Here is a tiny trained network, its code and every weight. The questions are about switching its units off for an input and a target symbol, where a switched-off unit gives its printed mean instead of its output.

import numpy as np


def w(rows, s, z=0):
    codes = np.array(rows[::2]) - 128.0
    scale = np.full(codes.shape[1], s)
    scale[-1] = z or s
    return codes * scale


def f(y):
    return np.maximum(y, 0)


def softmax(a):
    e = np.exp(a - a.max(-1, keepdims=True))
    return e / e.sum(-1, keepdims=True)


def log_softmax(a):
    a = a - a.max(-1, keepdims=True)
    return a - np.log(np.exp(a).sum(-1, keepdims=True))


def net(x, mask):
    ids = ['αβγδεζηλμξστφψω'.index(c) for c in x.split()]
    T = len(ids)
    res = E[ids] + P[:T]
    u = 0
    for l in range(3):
        r = res
        for j in range(2):
            rows = slice(3 * j, 3 * j + 3)
            q, k, v = (r @ M[l][rows].T for M in (Q, K, V))
            z = softmax(np.where(np.tri(T) > 0, q @ k.T / 3**0.5, -1e9)) @ v
            o = O[l][rows]
            res = res + np.where(mask[u + j], z, o[:, -1]) @ o[:, :-1]
        u += 2
        y = f(res @ A[l][:, :-1].T + A[l][:, -1])
        res = res + np.where(mask[u : u + 4], y, B[l][:, -1]) @ B[l][:, :-1]
        u += 4
    return log_softmax(res[-1] @ U[:, :-1].T + U[:, -1])


Q, K, V, O, A, B = {}, {}, {}, {}, {}, {}
E = w([
[135,153,95],'α',
[162,110,215],'β',
[115,88,136],'γ',
[144,114,163],'δ',
[156,253,64],'ε',
[102,82,61],'ζ',
[131,123,83],'η',
[121,118,68],'λ',
[143,144,98],'μ',
[157,166,124],'ξ',
[147,124,171],'σ',
[97,123,47],'τ',
[134,122,91],'φ',
[133,119,80],'ψ',
[137,117,75],'ω',
],0.021)
P = w([
[73,214,218],'0',
[254,74,141],'1',
[223,77,112],'2',
[208,82,88],'3',
[189,82,74],'4',
[187,87,70],'5',
[185,95,56],'6',
[185,110,77],'7',
[189,119,96],'8',
],0.0082)
Q[0] = w([
[12,2,169],'L0H0',
[155,141,32],'L0H0',
[112,182,69],'L0H0',
[162,161,15],'L0H1',
[241,241,102],'L0H1',
[254,123,87],'L0H1',
],0.007)
K[0] = w([
[78,9,125],'L0H0',
[185,181,39],'L0H0',
[119,157,111],'L0H0',
[121,152,144],'L0H1',
[106,174,139],'L0H1',
[12,118,145],'L0H1',
],0.014)
V[0] = w([
[54,115,199],'L0H0',
[157,123,120],'L0H0',
[68,56,254],'L0H0',
[91,121,213],'L0H1',
[33,156,69],'L0H1',
[144,92,52],'L0H1',
],0.0066)
O[0] = w([
[83,175,102,58],'L0H0',
[85,105,156,141],'L0H0',
[90,170,3,3],'L0H0',
[173,56,122,123],'L0H1',
[67,253,153,126],'L0H1',
[110,195,192,113],'L0H1',
],0.0067,0.011)
A[0] = w([
[134,96,83,110],'L0N0',
[108,120,246,161],'L0N1',
[126,101,106,255],'L0N2',
[158,53,106,107],'L0N3',
],0.014,0.0041)
B[0] = w([
[119,97,191,164],'L0N0',
[113,62,60,222],'L0N1',
[167,2,108,197],'L0N2',
[129,178,197,255],'L0N3',
],0.0091,0.0089)
Q[1] = w([
[140,96,9],'L1H0',
[42,90,204],'L1H0',
[51,83,148],'L1H0',
[155,170,170],'L1H1',
[179,105,108],'L1H1',
[137,176,79],'L1H1',
],0.012)
K[1] = w([
[148,147,32],'L1H0',
[143,107,131],'L1H0',
[100,97,126],'L1H0',
[125,249,142],'L1H1',
[121,113,103],'L1H1',
[184,84,126],'L1H1',
],0.014)
V[1] = w([
[142,59,27],'L1H0',
[173,138,95],'L1H0',
[135,94,150],'L1H0',
[19,103,82],'L1H1',
[27,111,225],'L1H1',
[220,252,109],'L1H1',
],0.011)
O[1] = w([
[205,184,137,141],'L1H0',
[112,115,130,159],'L1H0',
[159,66,55,221],'L1H0',
[123,190,11,3],'L1H1',
[118,255,153,88],'L1H1',
[72,164,87,124],'L1H1',
],0.007)
A[1] = w([
[82,60,254,241],'L1N0',
[194,191,143,79],'L1N1',
[144,128,72,3],'L1N2',
[209,131,192,86],'L1N3',
],0.0093,0.0059)
B[1] = w([
[151,175,115,251],'L1N0',
[185,76,4,131],'L1N1',
[183,121,99,128],'L1N2',
[53,120,113,202],'L1N3',
],0.013,0.022)
Q[2] = w([
[215,195,218],'L2H0',
[51,35,137],'L2H0',
[167,9,180],'L2H0',
[149,129,222],'L2H1',
[150,57,53],'L2H1',
[196,30,150],'L2H1',
],0.012)
K[2] = w([
[37,159,96],'L2H0',
[181,92,182],'L2H0',
[144,99,184],'L2H0',
[140,93,110],'L2H1',
[7,185,134],'L2H1',
[87,130,86],'L2H1',
],0.021)
V[2] = w([
[131,189,151],'L2H0',
[22,251,219],'L2H0',
[210,159,13],'L2H0',
[170,31,204],'L2H1',
[160,79,2],'L2H1',
[225,133,61],'L2H1',
],0.0093)
O[2] = w([
[119,126,67,97],'L2H0',
[122,196,58,1],'L2H0',
[94,56,123,139],'L2H0',
[110,221,139,37],'L2H1',
[45,32,143,100],'L2H1',
[2,143,156,111],'L2H1',
],0.008,0.0067)
A[2] = w([
[50,110,45,240],'L2N0',
[198,114,193,9],'L2N1',
[246,173,110,253],'L2N2',
[249,82,82,50],'L2N3',
],0.011,0.0047)
B[2] = w([
[196,51,179,154],'L2N0',
[109,235,71,219],'L2N1',
[134,64,254,235],'L2N2',
[87,220,90,253],'L2N3',
],0.0069,0.017)
U = w([
[215,62,167,184],'α',
[57,159,177,249],'β',
[93,50,165,3],'γ',
[74,102,184,47],'δ',
[160,219,140,46],'ε',
[57,77,31,167],'ζ',
[118,117,113,113],'η',
[134,117,92,129],'λ',
[125,116,132,86],'μ',
[111,121,147,79],'ξ',
[78,99,187,46],'σ',
[183,143,10,92],'τ',
[105,115,113,128],'φ',
[113,116,115,106],'ψ',
[98,120,118,123],'ω',
],0.012,0.011)

Each question gives the input, a string of symbols that net reads in full, and the target symbol t.
The units are the heads (3 rows each of Q, K, V and O) and the neurons (one row each of A and B). Each row of codes is followed by its name. A weight is (code - 128) times the scale printed after its matrix; where a second scale follows, it is the last column's (O, A, B and U).
mask holds one flag per unit, layer by layer, with each layer's heads first. A switched-off unit (its flag False) gives its mean, the last column of its rows in O or B, instead of its output. The means were averaged over made-up inputs and are rounded, as every weight is.
A unit's drop is (log p(t) with every unit on - log p(t) with that unit switched off) / (log p(t) with every unit on - log p(t) with every unit switched off).
The circuit of an input: a set's keep is (log p(t) with only the set's units on - log p(t) with every unit switched off) / (log p(t) with every unit on - log p(t) with every unit switched off). Starting from the 12 units with the biggest drops (on a tie, the unit counted first), units are removed one at a time, each time the one whose removal leaves the highest keep (on an exact tie, the one counted first), for as long as the keep stays at least 0.8.
units of the circuit, in order: the units of the circuit, biggest drop first
most important unit: the unit with the biggest drop
k most important neurons of layer l: the k neurons of layer l with the biggest drops, biggest first
drop when u is switched off: that unit's drop, to one decimal
input τ β α λ ε ε δ, target τ: most important unit => L0H1
input ε σ ζ α σ ξ β φ, target ε: units of the circuit, in order => (L2N3 L1H0 L2H1)
input τ ε τ, target τ: units of the circuit, in order => (L0H1 L1H1 L2H0)
input ζ τ ε ε β λ τ δ σ, target ζ: units of the circuit, in order => (L0H0 L0N3 L2N2 L2H1)
input ζ ζ δ ζ α ε, target ζ: units of the circuit, in order => (L0H1 L1N1 L2H0)
input β μ λ γ δ, target β: 3 most important neurons of layer 0 => (L0N3 L0N1 L0N2)
input ε τ δ, target ε: 2 most important neurons of layer 2 => (L2N3 L2N1)
input ε ω γ ε γ μ, target ε: 2 most important neurons of layer 1 => (L1N0 L1N1)
input ε α β γ, target ε: units of the circuit, in order => (L2N3 L1H0 L2H1 L2N1)
input β ε γ η γ β τ, target β: 3 most important neurons of layer 2 => (L2N1 L2N2 L2N0)
input ε ε ε μ, target ε: 2 most important neurons of layer 2 => (L2N3 L2N2)
input β ζ ε λ, target β: 2 most important neurons of layer 2 => (L2N1 L2N2)
input ζ β σ ε μ, target ζ: 3 most important neurons of layer 2 => (L2N2 L2N3 L2N0)
input α φ ω ψ ψ η λ ε, target α: most important unit => L0H0
input β β γ ξ β η σ, target β: 3 most important neurons of layer 0 => (L0N3 L0N1 L0N2)
input ε ζ δ ε ε δ ε ξ, target ε: 3 most important neurons of layer 2 => (L2N3 L2N1 L2N0)
input β β γ, target β: 3 most important neurons of layer 2 => (L2N1 L2N0 L2N2)
input β γ ξ ε γ ε ζ, target β: 2 most important neurons of layer 1 => (L1N3 L1N1)
input ε τ ε ε ω, target ε: 2 most important neurons of layer 2 => (L2N3 L2N1)
input β ζ μ, target β: units of the circuit, in order => (L2H1)
input ε σ γ ζ φ ξ ξ σ, target ε: 2 most important neurons of layer 0 => (L0N2 L0N3)
input ε ξ μ δ α, target ε: 2 most important neurons of layer 1 => (L1N0 L1N1)
input ε σ λ β σ ζ β σ, target ε: drop when L0N1 is switched off => -0.1
input β μ σ σ ε β β τ, target β: drop when L2N2 is switched off => 0.1
input ε ζ β β γ β, target ε: drop when L0N2 is switched off => 0.3
input β φ δ, target β: drop when L0H0 is switched off => -0.4
input β φ ζ ε λ σ λ φ ε, target β: most important unit => L0H1
